Read these off the table that follows. Indices start at 1.
1) The entry in row 1 and column 1?
2) The entry at row 3, column 1?
3) The entry in the bottom-right corner?
4) The largest entry?
5) The entry directly above the smallest entry?
6) The minimum?
7) The entry in the top-right corner?
8) The entry directly below the smallest entry?
[[131 138 144 137 130 139 139 113 127 131 131 136 148 148]
 [130 123 123 132 125 127 126 133 128 128 130 127 127 127]
 [125 130 126 132 125 124 124 127 130 129 122 122 126 130]
 [101 128 106 137 118 138 146 119 117 118 145 119 121 124]
 [140 134 142 131 136 136 136 121 132 133 125 131 136 144]
 [125 124 116 129 122 126 131 125 124 130 133 131 128 125]
 [134 122 131 129 126 134 121 128 129 130 133 134 129 125]
 [102 134  99 133 113 135 148 108 116 129 142 122 127 122]
 [118 128 123 131 120 127 132 125 124 128 133 129 121 122]
 [105 132  98 136 114 131 150 115 112 129 144 129 125 119]
 [128 133 145 141 131 135 138 113 125 128 140 132 149 147]]
1) 131
2) 125
3) 147
4) 150
5) 123
6) 98
7) 148
8) 145

Questions about the array below. Counting starts at 1.
1) Find the top-right entry.
2) Find the entry at row 2, column 1.
3) Find the entry in the bottom-right corner.
4) Find the bottom-left entry.
5) Find the top-left entry.
6) Find the entry at row 3, column 2.
7) Find the entry in row 3 and column 1.
8) Find the entry just left of the largest entry.
[[127 134 136 127 121 123 116 119 137 142 137 141 115 113 112]
 [127 124 137 122 118 114 112 126 136 137 137 141 122 118 114]
 [146 120 115 100 124 121 124 140 116 124 131 139 118 119 119]
 [146 107 144 122 120 122 128 145 132 124 123 113 132 114 113]
 [147 121 116 101 123 123 121 138 119 129 135 145 114 120 127]
 [143 128 121 109 124 128 119 130 125 139 142 152 107 120 144]
 [112 136 151 125 123 126 131 117 143 127 133 133 118 110 141]
 [127 129 137 125 119 118 113 122 137 140 137 142 118 115 113]
 [144 121 116 101 125 122 128 140 116 119 126 133 122 118 111]
 [138 119 133 144 127 130 129 135 129 130 119 107 140 128 101]
 [146 109 140 130 123 126 129 144 130 126 121 109 135 119 107]
 [146 123 118 104 123 125 119 135 121 134 139 150 110 120 136]
 [143 113 136 137 125 129 129 140 129 128 120 107 138 124 103]]
1) 112
2) 127
3) 103
4) 143
5) 127
6) 120
7) 146
8) 142

Questions about the array below.
1) Find the largest entry in the first row.
2) Find the entry just left of the largest entry.
3) Find the 4th-last entry, reading row by row.
4) Find the entry directly below the largest entry.
5) Find the largest entry in the last row.
6) Find the entry just right of the largest entry.
7) Find the bottom-left entry.
8) Find the largest entry in the last column.
[[130 156 139 131 133 127 129 132 138 119 120]
 [136 152 143 132 135 128 129 130 136 122 122]
 [134 106 122 135 126 129 128 124 117 137 137]
 [134 135 137 117 133 127 133 122 134 126 117]
 [120 151 127 120 126 127 130 129 138 119 117]
 [130 141 135 115 131 127 133 124 137 123 115]
 [141 131 142 128 136 128 131 123 130 129 124]
 [117 144 120 113 124 127 131 127 135 120 118]
 [114 135 112 122 121 128 127 130 128 124 127]
 [127 128 127 110 128 127 133 120 132 126 117]]
1) 156
2) 130
3) 120
4) 152
5) 133
6) 139
7) 127
8) 137

Read these off the array that follows. Counting starts at 1.
1) The entry at row 2, column 1?
2) The entry just right of 136?
3) The entry in the top-left corner?
4) The entry directly above the largest entry?
5) The entry in the bottom-left corner?
6) The entry in row 1 and column 3?
7) The entry in the bottom-right corner?
8) The top entry of the column that holds the largest entry?
[[129 125 126 125 132 124 127 132 129 132 124]
 [130 121 130 112 132 129 131 132 133 129 125]
 [128 135 126 122 142 127 130 120 126 126 123]
 [125 129 124 123 132 120 122 119 133 121 129]
 [129 138 137 129 131 125 117 132 117 140 126]
 [132 126 128 125 115 124 121 124 142 126 134]
 [135 127 118 133 142 117 129 113 135 129 124]
 [120 126 123 118 146 119 135 117 115 137 122]
 [126 126 126 128 122 124 130 127 121 125 126]
 [134 121 137 126 115 133 132 142 124 127 128]
 [132 124 122 126 131 121 134 112 123 137 122]
 [127 117 129 129 131 126 131 130 123 133 123]
 [119 105 128 128 136 119 137 129 130 122 120]
 [131 124 128 134 121 131 122 132 132 131 130]]
1) 130
2) 119
3) 129
4) 142
5) 131
6) 126
7) 130
8) 132

Questions about the array below.
1) What is the smallest entry in the first column?
2) What is the entry in the bottom-right corner?
3) What is the second smallest entry?
4) What is the largest entry in the first row?
5) What is the last entry in the row that holds the largest entry?
6) What is the largest entry in the last column?
7) What is the fifth entry from the end, reading row by row?
8) What is the entry in the bottom-left corner?
[[148 146 140 137 125 132 133 133 115 135 153 141 125 149 113]
 [123 124 126 128 138 133 131 133 147 129 115 127 140 121 150]
 [127 124 124 121 128 125 128 123 141 135 118 125 141 128 139]
 [146 145 140 138 127 133 134 134 116 135 152 141 125 147 114]
 [121 127 131 138 143 140 134 142 141 123 123 131 130 117 147]
 [125 124 126 126 134 130 130 129 143 133 118 126 140 124 144]]
1) 121
2) 144
3) 114
4) 153
5) 113
6) 150
7) 118
8) 125

x =
[[132 125 127 122]
 [126 131 128 123]
 [129 128 128 128]
 [130 126 124 134]
 [106 125 129 132]
 [134 139 135 128]
 [130 126 123 123]
 [131 124 123 131]
 [132 117 121 121]
 [125 124 140 126]
 [131 123 125 132]
 [128 141 129 131]
 [133 123 127 121]
 [116 130 124 136]
 [132 136 131 131]
 [132 122 127 133]]
Indices start at 1.
Which number is the entry in the top-right corner?
A: 122
The entry at row 1, column 3 -> 127
The entry just left of the largest entry is 128
The entry at row 2, column 2 is 131
Which number is the entry in the top-left corner?
A: 132
The entry just right of 116 -> 130
The entry in the bottom-left corner -> 132
Which number is the entry at row 2, column 1?
A: 126
The bottom-right entry is 133
The entry directly above 140 is 121
The entry directly below the smallest entry is 134
The largest entry -> 141
Which number is the entry in row 1 and column 2?
A: 125
Which number is the entry in row 3 and column 1?
A: 129
Which number is the entry in row 3 and column 3?
A: 128

Read these off the grid that follows. Indices start at 1.
1) Report the bottom-right entry.
2) Report the top-left entry.
3) Report the bottom entry of the column that holds the smallest entry.
4) Report the entry directly above the smallest entry.
5) Report the entry just right of the centre entry.
6) Report the entry at row 3, column 3.
7) Report the entry in row 3 and column 1.
8) Report the top entry of the column that holds the smallest entry.
132  127  126  123  126  132  133  123  127
126  133  139  127  123  133  128  122  128
129  120  131  113  114  140  148  114  122
125  134  126  136  133  124  121  138  132
121  139  148  130  128  137  118  120  137
125  116  129  112  120  140  148  110  121
130  117  102  132  135  117  129  144  123
132  128  119  137  134  117  118  141  128
126  129  134  129  124  128  126  126  132
128  135  119  138  138  115  116  145  130
123  145  158  125  123  138  125  111  139
1) 139
2) 132
3) 158
4) 129
5) 140
6) 131
7) 129
8) 126

[[114, 111, 114, 124, 125, 125],
 [115, 117, 153, 127, 150, 116],
 [120, 120, 134, 118, 135, 140],
 [144, 150, 134, 134, 99, 125],
 [116, 116, 115, 129, 126, 120],
 [121, 118, 132, 116, 132, 137],
 [110, 118, 151, 129, 148, 115],
 [124, 114, 151, 128, 155, 136],
 [120, 119, 144, 128, 149, 151],
 [116, 102, 115, 114, 122, 131]]
Rows and columns are numbered from 1.
The entry in row 3 and column 1 is 120
The entry in the top-right corner: 125
The entry directly below 99 -> 126
The entry at row 3, column 2 -> 120
Read off the entry in row 1 and column 1.
Answer: 114
The entry directly above 155: 148
The entry in row 2 and column 1: 115
The entry at row 1, column 3 -> 114
The entry directly above 136 -> 115
The entry at row 1, column 2: 111
Read off the bottom-right entry.
Answer: 131
The entry just left of the smallest entry: 134
Read off the bottom entry of the column that holds the smallest entry.
Answer: 122
The entry just right of the smallest entry is 125
Read off the entry in the bottom-left corner.
Answer: 116
Read off the top entry of the column that holds the smallest entry.
Answer: 125
The entry directly below the largest entry: 149
The entry at row 2, column 2: 117
Read off the entry just right of 121.
Answer: 118
